Here is a tiny trained network, its code and every weight. The questions are about switching its units off for an input and a target symbol, where a switched-off unit gives its printed mean instead of its output.

import numpy as np


def w(rows, s, z=0):
    codes = np.array(rows[::2]) - 128.0
    scale = np.full(codes.shape[1], s)
    scale[-1] = z or s
    return codes * scale


def norm(h):
    return h / np.sqrt((h * h).mean(-1, keepdims=True) + 1e-5)


def f(y):
    return np.maximum(y, 0)


def softmax(a):
    e = np.exp(a - a.max(-1, keepdims=True))
    return e / e.sum(-1, keepdims=True)


def log_softmax(a):
    a = a - a.max(-1, keepdims=True)
    return a - np.log(np.exp(a).sum(-1, keepdims=True))


def net(x, mask):
    ids = ['βεηλξστφψω'.index(c) for c in x.split()]
    T = len(ids)
    res = E[ids] + P[:T]
    u = 0
    for l in range(3):
        q, k, v = (norm(res) @ M[l].T for M in (Q, K, V))
        z = softmax(np.where(np.tri(T) > 0, q @ k.T / 3**0.5, -1e9)) @ v
        res = res + np.where(mask[u], z, O[l][:, -1]) @ O[l][:, :-1]
        u += 1
        y = f(norm(res) @ A[l][:, :-1].T + A[l][:, -1])
        res = res + np.where(mask[u : u + 12], y, B[l][:, -1]) @ B[l][:, :-1]
        u += 12
    return log_softmax(norm(res)[-1] @ U[:, :-1].T + U[:, -1])


Q, K, V, O, A, B = {}, {}, {}, {}, {}, {}
E = w([
[142,104,186,88,59,6,121],'β',
[177,123,104,124,169,188,105],'ε',
[159,99,215,104,171,170,181],'η',
[105,117,126,146,169,146,54],'λ',
[100,147,146,84,115,92,116],'ξ',
[143,60,109,138,107,95,124],'σ',
[192,167,81,52,135,147,144],'τ',
[95,186,94,158,97,93,166],'φ',
[116,126,128,79,153,128,190],'ψ',
[98,155,22,151,116,125,94],'ω',
],0.02)
P = w([
[254,112,162,132,111,92,146],'0',
[188,141,136,157,135,84,125],'1',
[162,139,132,144,129,111,119],'2',
[140,158,146,164,120,118,103],'3',
[201,154,142,124,114,137,107],'4',
[87,176,129,124,137,145,88],'5',
[82,135,116,95,112,211,127],'6',
],0.0071)
Q[0] = w([
[138,151,254,61,254,185,168],'0.h0',
[224,109,185,102,162,159,172],'0.h0',
[127,141,147,122,111,61,200],'0.h0',
],0.0059)
K[0] = w([
[141,124,205,2,249,154,119],'0.h0',
[246,94,119,80,164,193,126],'0.h0',
[143,138,194,70,110,88,182],'0.h0',
],0.0058)
V[0] = w([
[97,89,109,187,221,3,117],'0.h0',
[98,125,205,71,54,156,104],'0.h0',
[147,76,104,177,231,157,98],'0.h0',
],0.0042)
O[0] = w([
[248,135,202,92,45,253,174,164],'0.h0',
[142,217,76,111,113,117,164,2],'0.h0',
[30,89,182,157,123,186,144,221],'0.h0',
],0.0065,0.00081)
A[0] = w([
[121,148,200,34,64,122,40,34],'0.n0',
[160,177,92,193,89,77,201,2],'0.n1',
[127,61,130,137,54,178,152,91],'0.n2',
[60,131,6,151,134,138,187,182],'0.n3',
[95,114,221,87,73,152,119,233],'0.n4',
[110,254,51,21,118,119,139,187],'0.n5',
[162,113,114,43,196,210,105,126],'0.n6',
[142,34,164,130,59,62,154,152],'0.n7',
[140,142,163,101,44,111,215,49],'0.n8',
[139,244,26,140,41,125,209,175],'0.n9',
[78,2,195,154,178,144,155,125],'0.n10',
[68,117,40,192,220,236,73,127],'0.n11',
],0.0062,0.0035)
B[0] = w([
[52,170,112,166,203,78,162,161],'0.n0',
[76,166,245,213,185,99,178,150],'0.n1',
[189,175,81,156,182,216,101,140],'0.n2',
[211,131,136,82,142,70,140,175],'0.n3',
[143,113,72,122,15,60,167,199],'0.n4',
[171,163,173,223,38,161,150,255],'0.n5',
[127,145,114,182,76,137,78,218],'0.n6',
[71,3,71,132,152,126,97,168],'0.n7',
[143,212,113,137,166,106,76,155],'0.n8',
[171,52,101,253,47,152,169,230],'0.n9',
[184,129,184,197,82,102,146,197],'0.n10',
[173,149,172,107,85,115,66,218],'0.n11',
],0.0066,0.0071)
Q[1] = w([
[3,131,114,89,228,173,117],'1.h0',
[212,78,139,196,60,164,90],'1.h0',
[127,93,157,67,12,176,105],'1.h0',
],0.0071)
K[1] = w([
[253,39,108,117,111,162,155],'1.h0',
[67,218,110,33,166,143,35],'1.h0',
[44,197,93,26,58,129,91],'1.h0',
],0.0065)
V[1] = w([
[66,127,127,200,37,27,160],'1.h0',
[179,111,128,254,174,138,95],'1.h0',
[100,133,173,158,79,32,80],'1.h0',
],0.0079)
O[1] = w([
[144,112,27,42,139,153,222,238],'1.h0',
[212,124,153,74,145,192,141,247],'1.h0',
[2,168,188,96,144,86,93,254],'1.h0',
],0.0076,0.0084)
A[1] = w([
[148,35,150,172,39,123,192,112],'1.n0',
[75,152,184,66,181,174,160,149],'1.n1',
[87,150,135,254,105,81,172,11],'1.n2',
[193,95,93,171,148,146,93,187],'1.n3',
[138,214,171,162,150,141,118,159],'1.n4',
[121,51,178,136,179,141,189,42],'1.n5',
[127,76,110,156,228,101,45,214],'1.n6',
[115,160,137,150,112,85,173,136],'1.n7',
[169,214,149,26,171,143,194,139],'1.n8',
[44,88,171,103,61,143,175,92],'1.n9',
[102,108,207,185,180,158,129,2],'1.n10',
[206,152,179,119,196,115,81,72],'1.n11',
],0.0075,0.0033)
B[1] = w([
[140,152,190,123,214,152,170,255],'1.n0',
[168,123,117,137,8,154,124,164],'1.n1',
[194,160,95,167,194,153,123,160],'1.n2',
[70,173,168,40,123,116,119,205],'1.n3',
[145,139,127,73,95,182,133,197],'1.n4',
[90,74,133,158,43,92,179,158],'1.n5',
[107,179,201,123,118,216,65,165],'1.n6',
[129,135,127,100,223,121,75,187],'1.n7',
[1,147,111,144,94,161,136,219],'1.n8',
[133,170,99,108,102,82,137,174],'1.n9',
[166,111,169,81,96,119,103,142],'1.n10',
[76,200,158,97,132,106,159,180],'1.n11',
],0.0078,0.0059)
Q[2] = w([
[180,191,191,105,142,255,200],'2.h0',
[190,124,65,168,211,47,134],'2.h0',
[105,100,245,198,173,24,122],'2.h0',
],0.0064)
K[2] = w([
[118,161,133,192,247,168,47],'2.h0',
[102,2,140,91,109,141,171],'2.h0',
[197,83,148,122,59,200,146],'2.h0',
],0.0083)
V[2] = w([
[38,147,93,232,175,224,95],'2.h0',
[227,80,158,253,124,87,200],'2.h0',
[100,166,131,92,154,156,135],'2.h0',
],0.0066)
O[2] = w([
[147,152,193,55,102,220,228,3],'2.h0',
[180,79,82,213,134,154,169,86],'2.h0',
[3,156,130,153,234,124,50,179],'2.h0',
],0.0068,0.0042)
A[2] = w([
[148,143,116,161,49,89,179,164],'2.n0',
[194,65,88,108,215,144,159,34],'2.n1',
[180,28,100,119,171,135,139,127],'2.n2',
[128,109,231,91,170,38,166,178],'2.n3',
[129,205,158,177,233,200,192,251],'2.n4',
[167,238,123,159,97,73,128,22],'2.n5',
[123,190,103,113,36,182,207,169],'2.n6',
[172,72,134,221,51,151,76,5],'2.n7',
[232,107,76,124,57,167,100,35],'2.n8',
[213,168,100,159,171,181,49,90],'2.n9',
[91,40,105,12,136,102,1,185],'2.n10',
[103,97,229,44,61,158,156,118],'2.n11',
],0.0062,0.0027)
B[2] = w([
[148,102,118,205,147,101,178,203],'2.n0',
[72,131,194,180,187,146,150,144],'2.n1',
[50,183,189,140,81,148,180,149],'2.n2',
[69,114,57,132,138,46,83,188],'2.n3',
[142,137,149,88,137,163,2,225],'2.n4',
[113,130,106,167,86,223,199,176],'2.n5',
[102,108,130,163,222,190,136,255],'2.n6',
[153,73,155,18,159,124,137,142],'2.n7',
[94,59,94,48,79,101,136,170],'2.n8',
[60,137,118,71,112,107,35,181],'2.n9',
[131,142,61,191,161,187,115,222],'2.n10',
[178,177,132,114,67,160,76,234],'2.n11',
],0.0067,0.0061)
U = w([
[88,74,211,165,89,123,163,194],'β',
[110,160,183,128,92,158,62,76],'ε',
[183,179,194,81,173,111,73,181],'η',
[176,124,60,169,45,135,98,1],'λ',
[60,153,77,179,121,84,124,164],'ξ',
[50,173,111,129,187,169,159,10],'σ',
[146,106,99,120,120,61,108,187],'τ',
[97,62,136,148,223,171,92,115],'φ',
[179,134,124,205,111,202,155,192],'ψ',
[155,126,169,254,143,112,132,180],'ω',
],0.0095,0.0027)

Each question gives the input, a string of symbols that net reads in full, and the target symbol t.
The units are the heads (3 rows each of Q, K, V and O) and the neurons (one row each of A and B). Each row of codes is followed by its name. A weight is (code - 128) times the scale printed after its matrix; where a second scale follows, it is the last column's (O, A, B and U).
mask holds one flag per unit, layer by layer, with each layer's heads first. A switched-off unit (its flag False) gives its mean, the last column of its rows in O or B, instead of its output. The means were averaged over made-up inputs and are rounded, as every weight is.
A unit's drop is (log p(t) with every unit on - log p(t) with that unit switched off) / (log p(t) with every unit on - log p(t) with every unit switched off).
The circuit of an input: a set's keep is (log p(t) with only the set's units on - log p(t) with every unit switched off) / (log p(t) with every unit on - log p(t) with every unit switched off). Starting from the 12 units with the biggest drops (on a tie, the unit counted first), units are removed one at a time, each time the one whose removal leaves the highest keep (on an exact tie, the one counted first), for as long as the keep stays at least 0.8.
circuit, biggest first: the units of the circuit, biggest drop first
unit that matters most: the unit with the biggest drop
k most important neurons: the k neurons with the biggest drops, biggest first
k most important neurons of layer l: the k neurons of layer l with the biggest drops, biggest first
drop of u: that unit's drop, to one decimal
input τ ω τ, target λ: circuit, biggest first => (2.h0 0.h0 0.n9)
input ξ φ τ, target ψ: unit that matters most => 0.n5
input ξ ε ξ λ, target η: circuit, biggest first => (0.n9 0.n11)
input φ ξ η σ ε ω ξ, target σ: circuit, biggest first => (0.n0 1.h0)
input τ ε λ τ η φ, target ψ: circuit, biggest first => (0.n9 1.n2)
input ψ ξ τ, target σ: circuit, biggest first => (1.h0 1.n8)
input φ σ ω, target ψ: circuit, biggest first => (2.h0 0.n9)
input φ τ σ λ σ λ ω, target ε: circuit, biggest first => (2.h0 0.n11)
input ω η ψ σ, target φ: circuit, biggest first => (0.n7 1.n0)
input ω ε η ψ, target η: 3 most important neurons => (0.n5 2.n4 0.n3)
input λ β η η, target ξ: 2 most important neurons => (0.n4 0.n5)
input σ τ ψ, target φ: 2 most important neurons => (2.n4 1.n8)
input σ σ λ ε ξ, target ξ: 2 most important neurons => (0.n4 0.n0)
input λ ψ λ ξ ξ τ σ, target σ: unit that matters most => 0.n2
input τ σ ξ τ, target σ: 2 most important neurons => (0.n0 1.n8)
input ω ξ σ, target φ: 2 most important neurons of layer 0 => (0.n7 0.n5)
input φ σ ψ, target ψ: 2 most important neurons => (0.n9 0.n1)
input η β τ ψ, target ξ: 3 most important neurons of layer 0 => (0.n0 0.n9 0.n3)
input ω β σ σ φ τ, target ψ: 3 most important neurons of layer 0 => (0.n5 0.n9 0.n7)
input φ λ λ ω ω φ φ, target ω: unit that matters most => 0.n9
input τ ω ψ, target φ: 2 most important neurons of layer 2 => (2.n4 2.n6)
input η τ η, target ω: 2 most important neurons of layer 0 => (0.n10 0.n4)
input φ ψ η ε, target η: drop of 2.n5 => 0.0
input λ ω σ ξ, target σ: drop of 1.h0 => 0.1
input τ ω η, target ω: drop of 1.h0 => 0.5
